Small tables with named rows and columns. After each table, cells are looked up by row and column.

sipe.tsv
	taz	gitori	kilova	zisesil	tas	danunak	guno
lide	84326	49103	46677	62501	59574	69577	18127
dul	50033	59969	50554	48985	26858	49480	94954
tosilar	58173	43759	49366	86720	57581	75786	88605

gitori of lide = 49103
danunak of tosilar = 75786
taz of tosilar = 58173
guno of lide = 18127
tas of dul = 26858
gitori of dul = 59969
taz of lide = 84326
kilova of tosilar = 49366
zisesil of lide = 62501
guno of dul = 94954
danunak of lide = 69577

nuz
         mav  milibi  lef  fidoved  fatida  lan  kat
diduven   52      26   55       52      38   35   27
sig       26      37   33       37      61   42   39
nidizu    42      47   43       52      50   36   39
moga      70      50   72       24      16   35   38
tazu       8       9   18       62      77   27   53
fozas     54      35   68       28      26   29   10
sekap     35      59   22       32      49   68   35
fize      47      57   34       34      42   65   40
femip     26      62   16       25      61   66   29
tur       16      39   18       44      67   39   50
rosudo    56      46   66       40      27   24   23

What is the fatida of femip in nuz?
61
What is the milibi of tur in nuz?
39
What is the lan of femip in nuz?
66
What is the fatida of fize in nuz?
42
What is the kat of fize in nuz?
40
What is the lan of tazu in nuz?
27
What is the milibi of fozas in nuz?
35
What is the fidoved of rosudo in nuz?
40
What is the milibi of tazu in nuz?
9
What is the mav of sig in nuz?
26
What is the fatida of fozas in nuz?
26
What is the lan of sekap in nuz?
68
What is the milibi of rosudo in nuz?
46
What is the lef of nidizu in nuz?
43
What is the lef of rosudo in nuz?
66
What is the fidoved of sig in nuz?
37
What is the mav of sekap in nuz?
35
What is the lef of fize in nuz?
34
What is the lef of tur in nuz?
18
Which row has the largest fatida? tazu

nem =
         zimiz  surepo    gol  tigug
lapu     -5.17    5.27  -7.49  -4.05
ziru      2.03   -1.68  -7.43  -5.55
vegig    -4.26    6.53  -1.64  -4.70
rik      -1.60    0.42  -5.93  -8.70
kupigon  -2.67    4.05  -6.46  -5.84
zut      -1.26   -0.52  -7.58  -8.70
vid       1.46    0.52  -8.15  -6.85
zod      -4.93    2.94  -8.64  -5.32

What is the surepo of vegig in nem?
6.53
What is the gol of kupigon in nem?
-6.46
What is the surepo of zut in nem?
-0.52
What is the zimiz of vegig in nem?
-4.26
What is the tigug of lapu in nem?
-4.05
What is the tigug of kupigon in nem?
-5.84
What is the gol of lapu in nem?
-7.49
What is the tigug of vegig in nem?
-4.70
What is the surepo of zod in nem?
2.94
What is the surepo of lapu in nem?
5.27
What is the surepo of vid in nem?
0.52
What is the zimiz of zod in nem?
-4.93
What is the gol of vid in nem?
-8.15
What is the tigug of zut in nem?
-8.70
What is the zimiz of ziru in nem?
2.03
Row with the largest surepo: vegig

Table gub
	vut	pulil	vude	fivo	nen	losimus	vene	zap	lef
mabed	201	93	146	20	87	113	206	85	94
geter	26	56	21	68	163	156	91	159	163
firurib	58	123	22	105	202	116	49	132	118
davo	141	187	130	97	81	18	103	131	33
sekilaf	137	152	98	186	167	115	10	17	85
paz	167	39	149	49	76	189	157	41	149
tuf	55	129	145	195	43	111	67	70	39
lidig	47	117	25	112	82	23	76	68	187
fanivab	68	83	24	45	189	178	107	152	148
gado	37	113	23	109	144	14	75	109	152

paz, zap => 41
sekilaf, pulil => 152
lidig, fivo => 112
firurib, lef => 118
mabed, nen => 87
sekilaf, nen => 167
geter, fivo => 68
sekilaf, fivo => 186
geter, pulil => 56

gev:
	vumun	peda	batesi	rigit
kazo	2699	2898	540	575
lonosu	2153	3574	-729	765
takef	832	-1185	-1352	2986
san	-2210	-2949	-566	2496
rusu	132	297	330	631
tesivi	171	-769	709	121
tivadut	-801	-876	-244	1831
nevuk	2098	2198	-390	-1777
pimilef	232	-819	941	351
fam	-351	-993	-102	599
sege	-1875	-3675	1349	1990
vazeret	-2661	-7438	5758	2996

What is the batesi of tesivi in gev? 709
What is the peda of takef in gev? -1185
What is the rigit of rusu in gev? 631
What is the batesi of rusu in gev? 330
What is the peda of tesivi in gev? -769
What is the vumun of vazeret in gev? -2661
What is the batesi of takef in gev? -1352
What is the peda of kazo in gev? 2898
What is the peda of fam in gev? -993
What is the peda of vazeret in gev? -7438
What is the rigit of vazeret in gev? 2996
What is the vumun of tivadut in gev? -801
What is the rigit of kazo in gev? 575
What is the batesi of vazeret in gev? 5758
What is the vumun of kazo in gev? 2699
What is the peda of lonosu in gev? 3574
What is the vumun of rusu in gev? 132
Row with the largest vumun: kazo

sopuv
|  | viduru | susano | vopal | vut | koti | tor | feru | kudo | gugovuz | zire |
|---|---|---|---|---|---|---|---|---|---|---|
| sasa | 102 | 41 | 102 | 83 | 101 | 76 | 85 | 100 | 78 | 129 |
| ridaso | 111 | 49 | 93 | 77 | 74 | 58 | 64 | 74 | 117 | 119 |
| rugobi | 86 | 117 | 130 | 117 | 120 | 129 | 103 | 177 | 79 | 135 |
| roror | 101 | 63 | 90 | 81 | 81 | 71 | 73 | 80 | 102 | 105 |
| rafe | 82 | 155 | 138 | 130 | 122 | 148 | 104 | 203 | 90 | 133 |

What is the feru of roror in sopuv?
73
What is the susano of rafe in sopuv?
155
What is the zire of ridaso in sopuv?
119
What is the vopal of rafe in sopuv?
138
What is the koti of roror in sopuv?
81
What is the zire of rafe in sopuv?
133
What is the kudo of roror in sopuv?
80

fop
         noku  ponoku  zefenub  dus  bozul  takodu  mag  duboda  bivefum  litaz
zulazub    92     162      167  167     91     157  136     105      149    109
pabos      99      87      168  149    154     171  107     101       77    184
dimi      105     177      140  194     88     198  164     103      158    112
serek     171     187      169  193     94     107  135     197      154    106
tam       191     140       82  143    202     132  101     216      107    168
mil       115     112      138   55    182     103  121     112      116    146
nofa      188     153      198   93     87     114   90     175      101    118

What is the dus of tam in fop?
143
What is the ponoku of pabos in fop?
87
What is the litaz of tam in fop?
168
What is the bivefum of dimi in fop?
158
What is the mag of dimi in fop?
164
What is the noku of mil in fop?
115
What is the bivefum of serek in fop?
154
What is the takodu of mil in fop?
103
What is the duboda of zulazub in fop?
105
What is the litaz of mil in fop?
146
What is the noku of zulazub in fop?
92
What is the takodu of zulazub in fop?
157
What is the ponoku of zulazub in fop?
162
What is the dus of zulazub in fop?
167
What is the dus of nofa in fop?
93
What is the litaz of pabos in fop?
184
What is the ponoku of mil in fop?
112

febi.csv
,vure,sof,fura,mer,nipifer,datosum
korod,722,-5673,6874,1958,4011,140
dosuren,4437,9229,1332,4085,3015,2688
lef,3901,-6837,33,4467,-2030,-3099
subef,-2348,-6408,-142,2506,-886,-1345
konalo,-2432,4593,2728,-3731,6325,1842
gagosum,-7085,143,-917,1739,-1568,5025
fiki,6212,7055,-646,7045,-2009,3410
fad,-674,2262,385,-3736,1187,5011
pag,490,-5143,6663,2423,3934,9
zodar,2883,-4922,-1156,5536,-2133,-2141
bazigi,-1144,-6369,5276,1443,3458,-1752
tuz,3463,6763,-1427,1238,-1155,634

vure of zodar = 2883
sof of dosuren = 9229
sof of pag = -5143
fura of tuz = -1427
mer of konalo = -3731
datosum of pag = 9
nipifer of lef = -2030
mer of fiki = 7045
vure of fiki = 6212
vure of konalo = -2432
mer of subef = 2506
sof of subef = -6408
datosum of lef = -3099

dizef =
|  | litatef | febor | vosifu | pif | rukela | ganafe | nokobik |
|---|---|---|---|---|---|---|---|
| mosuvu | 120 | 167 | 149 | 119 | 88 | 85 | 105 |
| vibu | 161 | 81 | 153 | 175 | 112 | 109 | 138 |
| kuveb | 129 | 112 | 164 | 169 | 111 | 168 | 180 |
| fekabe | 43 | 192 | 139 | 111 | 127 | 128 | 201 |
| dat | 126 | 104 | 130 | 77 | 105 | 176 | 91 |
| ferolof | 102 | 206 | 211 | 155 | 110 | 181 | 181 |
| vide | 191 | 130 | 110 | 149 | 99 | 121 | 137 |
| zolu | 149 | 176 | 105 | 88 | 140 | 182 | 105 |
| dopa | 138 | 141 | 39 | 47 | 186 | 143 | 161 |
| nomulap | 68 | 95 | 161 | 118 | 137 | 114 | 189 |

vosifu of vide: 110
vosifu of ferolof: 211
litatef of nomulap: 68
nokobik of zolu: 105
pif of fekabe: 111
rukela of dat: 105
nokobik of dat: 91
febor of vibu: 81
ganafe of dat: 176
febor of mosuvu: 167
rukela of zolu: 140
rukela of vide: 99
nokobik of vibu: 138
nokobik of fekabe: 201
Which row has the largest nokobik? fekabe

